Below are the code and all the weights of a small trained network. Each question names an input and a class and asks about switching units off, where a switched-off unit gives its printed mean instead of its output.

import numpy as np


def w(rows, s, z=0):
    codes = np.array(rows[::2]) - 128.0
    scale = np.full(codes.shape[1], s)
    scale[-1] = z or s
    return codes * scale


def norm(h):
    return h / np.sqrt((h * h).mean(-1, keepdims=True) + 1e-5)


def f(y):
    return np.maximum(y, 0)


def log_softmax(a):
    a = a - a.max(-1, keepdims=True)
    return a - np.log(np.exp(a).sum(-1, keepdims=True))


def net(x, mask):
    res = np.array(x, float).reshape(1, 8) / 4 @ E
    u = 0
    for l in range(3):
        y = f(norm(res) @ A[l][:, :-1].T + A[l][:, -1])
        res = res + np.where(mask[u : u + 3], y, B[l][:, -1]) @ B[l][:, :-1]
        u += 3
    return log_softmax(norm(res)[-1] @ U[:, :-1].T + U[:, -1])


A, B = {}, {}
E = w([
[122,155,125,120,117],'x0',
[83,46,83,58,98],'x1',
[209,145,255,63,164],'x2',
[128,129,127,127,127],'x3',
[131,120,128,132,128],'x4',
[59,147,229,79,208],'x5',
[125,141,129,123,125],'x6',
[128,128,127,130,127],'x7',
],0.0085)
A[0] = w([
[84,178,146,244,196,7],'L0N1',
[229,200,76,205,186,53],'L0N2',
[230,60,136,54,129,193],'L0N3',
],0.011,0.0016)
B[0] = w([
[73,177,133,252,85,231],'L0N1',
[122,142,131,11,236,255],'L0N2',
[134,252,75,100,90,237],'L0N3',
],0.013,0.0065)
A[1] = w([
[38,167,90,112,183,148],'L1N1',
[161,160,201,214,116,2],'L1N2',
[251,173,247,234,169,143],'L1N3',
],0.013,0.00082)
B[1] = w([
[246,81,153,159,176,254],'L1N1',
[35,171,104,199,119,176],'L1N2',
[55,46,121,33,56,204],'L1N3',
],0.013,0.0092)
A[2] = w([
[160,109,2,215,229,45],'L2N1',
[76,68,55,235,171,48],'L2N2',
[147,78,65,220,41,5],'L2N3',
],0.013,0.0014)
B[2] = w([
[115,8,157,152,80,255],'L2N1',
[212,214,85,119,202,220],'L2N2',
[17,166,200,78,108,190],'L2N3',
],0.014,0.0097)
U = w([
[153,32,153,192,171,159],'0',
[34,89,143,97,66,252],'1',
[179,174,177,51,168,125],'2',
[157,204,41,134,32,45],'3',
[68,189,151,247,192,24],'4',
],0.014,0.003)

Each question gives the input, the list of numbers given to net, and the class t.
The units are the neurons (one row each of A and B). Each row of codes is followed by its name. A weight is (code - 128) times the scale printed after its matrix; where a second scale follows, it is the last column's (A, B and U).
mask holds one flag per neuron, layer by layer. A switched-off neuron (its flag False) gives its mean, the last column of its row in B, instead of its output. The means were averaged over made-up inputs and are rounded, as every weight is.
A unit's drop is (log p(t) with every unit on - log p(t) with that unit switched off) / (log p(t) with every unit on - log p(t) with every unit switched off).
The circuit of an input: a set's keep is (log p(t) with only the set's units on - log p(t) with every unit switched off) / (log p(t) with every unit on - log p(t) with every unit switched off). Starting from all 9 units, units are removed one at a time, each time the one whose removal leaves the highest keep (on an exact tie, the one counted first), for as long as the keep stays at least 0.8.
units of the circuit, in order: the units of the circuit, biggest drop first
top k neurons: the k neurons with the biggest drops, biggest first
top k neurons in layer l: the k neurons of layer l with the biggest drops, biggest first
drop when u is switched off: that unit's drop, to one decimal
input [-8,1,-3,-7,-2,-8,2,-4], class 1: units of the circuit, in order -> L2N3
input [-3,-1,-1,5,-7,8,-4,5], class 4: units of the circuit, in order -> L0N2; L0N1
input [1,-8,8,-1,7,1,-8,-1], class 1: top 2 neurons -> L1N3; L2N2
input [-1,3,1,3,-2,-3,4,-2], class 3: top 2 neurons -> L0N3; L0N2
input [-5,4,1,6,-6,-3,8,7], class 3: top 2 neurons in layer 0 -> L0N3; L0N2
input [-1,0,0,1,-5,2,3,3], class 4: units of the circuit, in order -> L0N2; L1N2
input [0,-7,-1,-8,2,-8,-7,7], class 0: top 2 neurons -> L0N2; L2N1
input [-4,-1,-1,-2,2,4,-8,-6], class 4: top 2 neurons -> L0N2; L2N2
input [-6,1,-8,-8,0,-6,-2,8], class 1: top 4 neurons -> L2N3; L2N1; L0N2; L1N1
input [2,-4,6,-7,6,6,2,-4], class 1: top 2 neurons -> L1N3; L0N2
input [-5,1,-7,-1,-3,1,-7,3], class 0: top 3 neurons -> L2N1; L1N3; L2N2
input [6,2,0,4,6,-8,2,-4], class 1: top 2 neurons -> L2N2; L1N3
input [3,3,8,8,8,-1,4,-6], class 3: units of the circuit, in order -> L0N3; L0N2
input [0,5,2,-2,0,-4,-7,6], class 3: top neuron -> L0N3
input [4,1,-6,2,0,3,0,2], class 0: top 2 neurons in layer 1 -> L1N1; L1N3
input [5,8,5,7,-1,-2,0,-2], class 3: top 2 neurons -> L0N3; L0N2
input [-2,-2,-8,5,4,-2,5,6], class 0: top 2 neurons -> L2N1; L2N2
input [0,-5,2,8,6,-8,8,-1], class 2: top 2 neurons in layer 0 -> L0N2; L0N1
input [7,1,0,1,-4,3,7,-2], class 0: top 2 neurons in layer 1 -> L1N1; L1N3
input [4,8,3,4,5,-5,-1,-2], class 3: units of the circuit, in order -> L0N3
input [3,8,4,3,3,-6,3,7], class 3: drop when L0N3 is switched off -> 0.9
